Below is a small trained network, with its code and all its weights. Each question gives an input and a target symbol and asks what happens when units are switched off, that is, made to give their printed mean instead of their output.

import numpy as np


def w(rows, s, z=0):
    codes = np.array(rows[::2]) - 128.0
    scale = np.full(codes.shape[1], s)
    scale[-1] = z or s
    return codes * scale


def softmax(a):
    e = np.exp(a - a.max(-1, keepdims=True))
    return e / e.sum(-1, keepdims=True)


def log_softmax(a):
    a = a - a.max(-1, keepdims=True)
    return a - np.log(np.exp(a).sum(-1, keepdims=True))


def net(x, mask):
    ids = ['βγδεζλμξπστφψω'.index(c) for c in x.split()]
    T = len(ids)
    res = E[ids] + P[:T]
    u = 0
    for l in range(2):
        r = res
        for j in range(3):
            rows = slice(2 * j, 2 * j + 2)
            q, k, v = (r @ M[l][rows].T for M in (Q, K, V))
            z = softmax(np.where(np.tri(T) > 0, q @ k.T / 2**0.5, -1e9)) @ v
            o = O[l][rows]
            res = res + np.where(mask[u + j], z, o[:, -1]) @ o[:, :-1]
        u += 3
    return log_softmax(res[-1] @ U[:, :-1].T + U[:, -1])


Q, K, V, O = {}, {}, {}, {}
E = w([
[227,69,142,127,139,7,78,183],'β',
[247,103,168,191,115,213,100,141],'γ',
[147,27,138,95,94,74,86,99],'δ',
[190,183,98,190,108,121,108,125],'ε',
[171,61,70,140,143,154,154,131],'ζ',
[87,40,53,128,134,137,104,157],'λ',
[72,58,121,226,146,157,149,47],'μ',
[99,92,91,162,125,127,74,73],'ξ',
[116,74,82,193,126,118,219,86],'π',
[168,37,143,138,33,190,72,189],'σ',
[146,165,70,166,165,175,107,67],'τ',
[251,136,179,188,147,132,137,138],'φ',
[76,75,90,47,99,80,100,122],'ψ',
[129,101,131,104,204,80,92,201],'ω',
],0.021)
P = w([
[87,170,105,76,163,2,121,211],'0',
[116,152,118,113,145,45,127,196],'1',
[137,136,127,121,149,62,131,186],'2',
[124,112,102,119,151,77,124,157],'3',
[145,107,111,131,143,85,136,153],'4',
[156,96,114,139,137,92,136,147],'5',
[144,88,101,138,142,105,142,119],'6',
[175,94,118,159,147,105,139,121],'7',
[175,83,112,155,130,126,143,101],'8',
[164,66,92,159,134,134,138,92],'9',
[159,80,94,146,132,104,138,98],'10',
],0.008)
Q[0] = w([
[168,121,73,182,2,116,124,48],'0.h1',
[217,70,22,141,57,137,20,119],'0.h1',
[93,28,205,134,181,157,118,135],'0.h2',
[150,121,79,149,177,141,158,111],'0.h2',
[136,95,33,238,133,81,96,175],'0.h3',
[62,215,237,155,80,162,83,140],'0.h3',
],0.0067)
K[0] = w([
[180,140,42,149,93,146,116,98],'0.h1',
[173,2,120,197,97,195,32,115],'0.h1',
[167,173,89,93,15,98,179,182],'0.h2',
[108,183,121,190,136,206,82,172],'0.h2',
[130,54,188,240,121,202,150,161],'0.h3',
[140,221,69,98,130,107,105,160],'0.h3',
],0.0082)
V[0] = w([
[228,112,149,117,48,183,44,144],'0.h1',
[142,22,39,185,43,253,9,56],'0.h1',
[188,218,82,103,79,89,78,72],'0.h2',
[137,209,104,58,178,133,108,140],'0.h2',
[123,153,60,184,180,21,120,241],'0.h3',
[239,198,221,89,161,181,143,35],'0.h3',
],0.0049)
O[0] = w([
[151,120,224,110,121,46,191,222,188],'0.h1',
[145,196,193,156,144,157,154,227,255],'0.h1',
[65,190,104,192,115,80,159,78,138],'0.h2',
[123,212,104,23,195,95,85,123,91],'0.h2',
[185,140,1,41,127,105,27,98,179],'0.h3',
[154,147,190,87,158,192,168,18,24],'0.h3',
],0.0058,0.0063)
Q[1] = w([
[186,188,164,126,136,181,40,85],'1.h1',
[69,61,217,44,173,69,197,87],'1.h1',
[91,210,227,1,141,231,109,112],'1.h2',
[147,121,155,145,206,98,111,239],'1.h2',
[88,128,214,66,84,140,189,76],'1.h3',
[141,167,156,28,232,112,139,66],'1.h3',
],0.0061)
K[1] = w([
[107,117,94,96,162,67,197,79],'1.h1',
[143,138,124,54,134,131,72,146],'1.h1',
[166,181,107,20,179,122,6,159],'1.h2',
[136,137,200,158,88,182,210,147],'1.h2',
[115,136,173,85,150,166,79,119],'1.h3',
[139,106,118,123,188,112,80,117],'1.h3',
],0.012)
V[1] = w([
[121,156,114,18,117,149,207,127],'1.h1',
[179,141,137,112,78,203,36,110],'1.h1',
[102,116,32,124,136,139,231,124],'1.h2',
[67,37,90,171,170,136,92,23],'1.h2',
[125,49,125,245,101,110,149,96],'1.h3',
[59,73,184,70,253,72,121,83],'1.h3',
],0.0067)
O[1] = w([
[177,89,58,129,130,108,175,194,18],'1.h1',
[206,196,98,137,156,114,57,140,107],'1.h1',
[154,183,73,88,134,129,226,150,210],'1.h2',
[1,157,195,98,144,56,140,132,181],'1.h2',
[175,187,142,110,154,111,195,125,255],'1.h3',
[116,44,93,160,163,117,122,74,13],'1.h3',
],0.0072,0.0088)
U = w([
[172,101,161,144,142,56,126,118,3],'β',
[145,97,140,177,142,148,118,173,86],'γ',
[155,71,172,99,55,75,136,87,106],'δ',
[129,173,128,160,74,104,107,126,99],'ε',
[168,121,119,30,141,146,210,144,166],'ζ',
[90,104,101,148,158,174,139,212,100],'λ',
[92,76,170,190,87,107,126,114,145],'μ',
[76,132,212,132,144,134,93,142,179],'ξ',
[135,73,98,133,39,106,190,119,110],'π',
[92,95,109,167,66,148,124,197,42],'σ',
[141,194,118,104,137,174,96,91,150],'τ',
[177,88,186,108,159,148,135,78,223],'φ',
[129,96,144,49,94,139,115,114,192],'ψ',
[142,139,142,109,254,150,102,150,114],'ω',
],0.0076,0.0052)

Each question gives the input, a string of symbols that net reads in full, and the target symbol t.
The units are the heads (2 rows each of Q, K, V and O). Each row of codes is followed by its name. A weight is (code - 128) times the scale printed after its matrix; where a second scale follows, it is the last column's (O and U).
mask holds one flag per head, layer by layer. A switched-off head (its flag False) gives its mean, the last column of its rows in O, instead of its output. The means were averaged over made-up inputs and are rounded, as every weight is.
A unit's drop is (log p(t) with every unit on - log p(t) with that unit switched off) / (log p(t) with every unit on - log p(t) with every unit switched off).
The circuit of an input: a set's keep is (log p(t) with only the set's units on - log p(t) with every unit switched off) / (log p(t) with every unit on - log p(t) with every unit switched off). Starting from all 6 units, units are removed one at a time, each time the one whose removal leaves the highest keep (on an exact tie, the one counted first), for as long as the keep stays at least 0.8.
circuit, biggest first: the units of the circuit, biggest drop first
unit that matters most: the unit with the biggest drop
heads that matter: for each layer, one digit per head in row order, 1 if its drop is at least 0.15 and else 0, layers parted by /
drop when u is switched off: that unit's drop, to one decimal
input ξ β π ε μ ε π ζ λ β, target ζ: circuit, biggest first => [1.h2; 1.h3]
input μ δ ε ψ δ π μ, target ξ: circuit, biggest first => [1.h2; 0.h3]
input τ ζ γ ξ τ γ ω, target φ: circuit, biggest first => [1.h2; 0.h3; 0.h1]
input π ζ λ β ε σ ε, target γ: unit that matters most => 0.h1
input σ ε ε σ π ψ ε ε σ λ γ, target γ: circuit, biggest first => [0.h1; 1.h2]
input γ λ σ σ β, target γ: circuit, biggest first => [1.h2; 0.h1]
input μ φ μ τ μ ψ λ ε σ λ φ, target γ: heads that matter => 100 / 010
input λ ε τ μ ε φ, target ξ: heads that matter => 000 / 110
input π μ τ, target ξ: heads that matter => 101 / 110
input ψ ψ ε σ ε ε ε π μ ω λ, target ξ: circuit, biggest first => [0.h3; 1.h2; 0.h1]
input ε ψ π μ λ ξ, target ξ: circuit, biggest first => [1.h2; 0.h3; 0.h1]
input ε ω π ε τ, target ζ: circuit, biggest first => [1.h2; 1.h1]
input ξ τ π φ, target ζ: heads that matter => 000 / 110
input λ λ β μ δ π λ ζ π ω, target ζ: circuit, biggest first => [1.h2; 1.h3]
input π ε σ ξ σ, target γ: heads that matter => 100 / 010
input μ γ ξ ε μ ω ε τ, target ξ: circuit, biggest first => [1.h2; 1.h1]
input τ λ ω ζ ε ω μ ε ε ε ω, target ξ: circuit, biggest first => [1.h2]
input φ λ π β λ, target ζ: heads that matter => 000 / 011
input π λ ε π τ β μ δ, target ξ: heads that matter => 101 / 010
input μ ζ ε ε π ω μ ψ ε μ ε, target ξ: heads that matter => 001 / 110
input ε ψ λ π ε σ γ, target γ: circuit, biggest first => [1.h2; 0.h1]
input τ ε μ ε ε δ ω ξ, target ξ: circuit, biggest first => [1.h2; 0.h1]
input ε μ ω φ, target ξ: circuit, biggest first => [1.h2; 1.h1]
input μ λ γ λ φ, target φ: unit that matters most => 1.h2
input π π ψ φ λ, target ζ: drop when 0.h2 is switched off => 0.1
input π ε σ λ ε ε φ μ β, target ξ: drop when 0.h3 is switched off => 0.2
input μ τ ε λ π λ π ε ε, target ζ: drop when 1.h1 is switched off => 0.2
input π ω ε ζ σ π μ ε π ε, target ζ: drop when 0.h1 is switched off => 0.1
